Below are the code and all the weights of a small trained network. Each question names an input and a class and asks about switching units off, where a switched-off unit gives its printed mean instead of its output.

import numpy as np


def w(rows, s, z=0):
    codes = np.array(rows[::2]) - 128.0
    scale = np.full(codes.shape[1], s)
    scale[-1] = z or s
    return codes * scale


def f(y):
    return y / 2 * (1 + np.tanh(0.7978845608 * (y + 0.044715 * y**3)))


def log_softmax(a):
    a = a - a.max(-1, keepdims=True)
    return a - np.log(np.exp(a).sum(-1, keepdims=True))


def net(x, mask):
    res = np.array(x, float).reshape(1, 4) / 4 @ E
    y = f(res @ A[0][:, :-1].T + A[0][:, -1])
    res = res + np.where(mask, y, B[0][:, -1]) @ B[0][:, :-1]
    return log_softmax(res[-1] @ U[:, :-1].T + U[:, -1])


A, B = {}, {}
E = w([
[49,194,125,232,254],'x0',
[126,127,127,127,124],'x1',
[132,141,111,130,126],'x2',
[231,214,224,138,138],'x3',
],0.0071)
A[0] = w([
[25,30,67,117,108,136],'N0',
[56,63,61,110,128,27],'N1',
[67,206,88,209,230,43],'N2',
[200,245,218,126,125,61],'N3',
[67,48,58,124,131,4],'N4',
[222,225,218,133,134,81],'N5',
[26,242,138,210,253,99],'N6',
],0.0053,0.0031)
B[0] = w([
[217,107,78,116,193,211],'N0',
[246,55,87,201,179,153],'N1',
[193,69,171,75,53,203],'N2',
[223,40,40,177,215,193],'N3',
[254,57,73,203,160,149],'N4',
[221,72,62,149,198,203],'N5',
[199,91,161,21,73,255],'N6',
],0.0084,0.0047)
U = w([
[163,106,82,173,199,62],'0',
[121,150,127,115,122,247],'1',
[157,102,156,55,41,43],'2',
[111,143,132,127,141,231],'3',
[38,198,145,162,124,143],'4',
[61,199,145,241,112,12],'5',
[66,193,150,248,108,14],'6',
],0.012,0.011)

Each question gives the input, the list of numbers given to net, and the class t.
The units are the neurons (one row each of A and B). Each row of codes is followed by its name. A weight is (code - 128) times the scale printed after its matrix; where a second scale follows, it is the last column's (A, B and U).
mask holds one flag per neuron, in row order. A switched-off neuron (its flag False) gives its mean, the last column of its row in B, instead of its output. The means were averaged over made-up inputs and are rounded, as every weight is.
A unit's drop is (log p(t) with every unit on - log p(t) with that unit switched off) / (log p(t) with every unit on - log p(t) with every unit switched off).
The circuit of an input: a set's keep is (log p(t) with only the set's units on - log p(t) with every unit switched off) / (log p(t) with every unit on - log p(t) with every unit switched off). Starting from all 7 units, units are removed one at a time, each time the one whose removal leaves the highest keep (on an exact tie, the one counted first), for as long as the keep stays at least 0.8.
circuit, biggest first: the units of the circuit, biggest drop first
k most important neurons: the k neurons with the biggest drops, biggest first
drop when u is switched off: that unit's drop, to one decimal
input [-2,-3,-2,-6], class 0: circuit, biggest first	N0, N1
input [8,-2,8,-1], class 2: circuit, biggest first	N6, N2
input [-1,-6,-2,8], class 0: most important neuron	N3
input [-7,-2,8,4], class 3: circuit, biggest first	N6, N2
input [0,-3,2,-6], class 0: 4 most important neurons	N0, N1, N4, N6
input [-1,-7,-4,7], class 0: 2 most important neurons	N3, N5
input [8,4,2,-6], class 2: 2 most important neurons	N6, N2
input [1,3,-1,2], class 4: drop when N6 is switched off	0.2
input [8,-1,5,2], class 2: drop when N6 is switched off	0.4
input [-6,1,-4,-6], class 0: drop when N4 is switched off	0.2
